Each row is followed by its band, which names the range that a hidden value of the row falls in. A new part has a new value, new ranges and new names.
[ -5 -24   0  -8   3  -6   8  -7   7  12   0  -2  15  -8  -1   3   7  31
  -8  27  22  -2 -10  46 -16  19  23  18   3 -29 -12  -2  -4   9] : z85
[-23 -27  -1   0 -11  12  29  -9   4   1  -6   0   3  -8  -7  20   2   8
   3  15 -11  -7 -21  26 -15   3   8   7  12 -20  10  -1  -5   3] : Z553
[ -9 -28  -3   7 -14   5  11  -7  -7 -26  -7  -2  -3   3   2   0  12 -17
  12  20  -7  -1 -18  15 -13 -17  16  16  -1 -22   9  12   5  -2] : Z807
[-15 -13  -9  -9   1  16  22 -13  16   2  -3   0   6  -4 -13   5   4  11
  -8  24  -6  -2 -13  23 -17   1  13   7  -3 -25  -5  27  -1 -14] : z85
[-27 -19 -18 -10   5  13   7 -14  17  -3  -1  -3  10  -4 -13   3  10  14
  -9  44   0  -1 -18  40 -19   4  14  13  -7 -24 -15  33   7 -18] : z812
[ -9 -16  -5   4  -4   5  16 -11   0  -9  -5  -2   1  -3  -3   5   9   1
   5  25  -1   0 -23  25 -13  -5  15  12   1 -25  -2  10   2  -6] : Z553
[-25 -12  -9  -2   5   5   4 -16   8  -8  -4  -2   4   2  -5  -9  14   0
  -4  23   9   1 -18  46 -17  -7  25  10  -5 -25 -17  30   7 -15] : z812
[-21 -20  -5  -8   8  -5   1  -9   9   7  -1  -2  12  -2  -1  -6   9  18
  -9  24  22   1 -15  39 -19   9  17  21  -5 -25 -24  15   0  -3] : z85
[-12 -23 -11   3  -4  13  19 -12   4 -11  -5  -3   7  -1  -5   7  10  -4
   1  16  -3  -1 -20  24 -11  -4  10  12  -1 -25  -3  19   4  -6] : z820
[-32   0 -14  -7   7  15  14 -16  16  -7  -4  -3   3   2  -9  -7  12  -2
  -9  30   1   1 -20  32 -17 -10  13   6 -13 -30 -18  43   6 -24] : Z553
[-22 -28  -9   1   5   4   7 -11   5  -8  -4  -2   7   2  -3  -7  14   1
  -4  25   9   0 -17  26 -12  -4  17  14  -6 -24 -18  30   5  -9] : Z553
[-10 -23   0   8  -5  -7   5  -6  -8  -8  -7  -2   5   1   5  -4  11   2
   7  23  12   0 -14  29 -12  -5  28  20   2 -26  -5   3   2   7] : z812
[  9 -29  -3  -9 -15   5  29  -4   4   0  -3   0   2 -12  -8  25   1  16
   2  30 -15  -7 -22  25 -16  11   6   7  13 -21  21   0  -2   3] : Z807
[-28 -13 -20 -15   6  17   9 -13  19   1   1  -3   9  -3 -14   1  10  15
 -16  41   3   0 -28  35 -18   4   9  10 -11 -27 -19  33   8 -24] : z812
[-13 -20  -5  -6  -3   6  17 -14   6  -8  -4  -2   4   0  -3  -3  10   2
   0  29   0  -1 -17  33 -16  -7  15  15  -4 -28  -3  14   1  -7] : z812
[ -2  -6  -5 -12  -9   9  19  -8   5  -1  -2  -1   3  -3  -7  13   9  12
  -2  37  -4  -4 -18  24 -17   8  12  12   3 -26   7   7   0   1] : Z807
[ -7 -19  -7   0  -2  -5   4  -8  -1  -4  -4  -3  11  -1   4  -2  12  10
   0  26  14  -1 -17  31 -12   3  24  10   1 -25 -13   9   3   3] : z820
[ -8 -21  -5   6  -9   3  15  -6  -1 -12  -6  -2   1  -2  -1   4  12  -2
   6  22  -4  -2 -19  11 -13  -8  15  11   4 -24  -1  10   3   0] : Z553
[ -4 -20  -2  -3  -9   0  11  -7  -1  -4  -3  -2   5  -1   1   3   8   8
   1  31   4  -3 -16  27 -18   3  24  19   1 -28   0   2   1   3] : Z807
[-15   6  -7  -2   2   1  13 -11   8  -3  -2  -2  12  -5  -5   4   9  12
  -5  25  12  -2 -15  36 -15   6  15  13  -2 -25 -13  19   1  -4] : z820
[-29 -19  -9  12   1  -5  -7 -14  -2 -17  -6  -4   4   7   3 -14  17 -10
   3  16  14   3 -15  34  -9 -15  28  16  -9 -23 -15  24   9  -8] : z85
[ -9 -20  -1 -10   4  -5  14  -6   9  18   0  -2  15  -7  -2   6   7  35
  -7  22  22  -2  -7  42 -19  22  19  23   1 -22 -16   3  -4   7] : z85
[  2 -26   0  -8   1 -18   5  -3   0  19   1  -3  20  -9   2   6   5  42
  -5  32  30  -3 -21  40 -17  26  28  26   7 -17 -20 -16  -4  25] : z820
[ -9 -21  -3  -6   2   0  13  -9  12   6  -2  -1   8  -7  -4   4   8  22
  -5  32  11  -2 -13  63 -15  10  21  14   3 -33 -11   2  -3   7] : z85
[-24 -19  -5  19  -7  -8  -7  -8  -9 -34 -10  -4   2   9   6 -13  18 -25
  13  42  12   3 -16  21  -2 -23  28  19  -7 -24 -10  22  10  -5] : z820
[-17 -22  -5  -4   2  -1   7 -11   7  -2  -3  -2   6  -2  -2  -5  12   6
  -4  23  13   0 -13  37 -20   0  20  18  -4 -26  -9  23   1   0] : z812
[-23 -14  -8   4  -5   5   6 -16   0 -20  -6  -2  -2   5   0  -8  12 -13
   5  26   1   1 -19  25 -10 -15  18  14  -6 -22  -4  22   6 -12] : z812
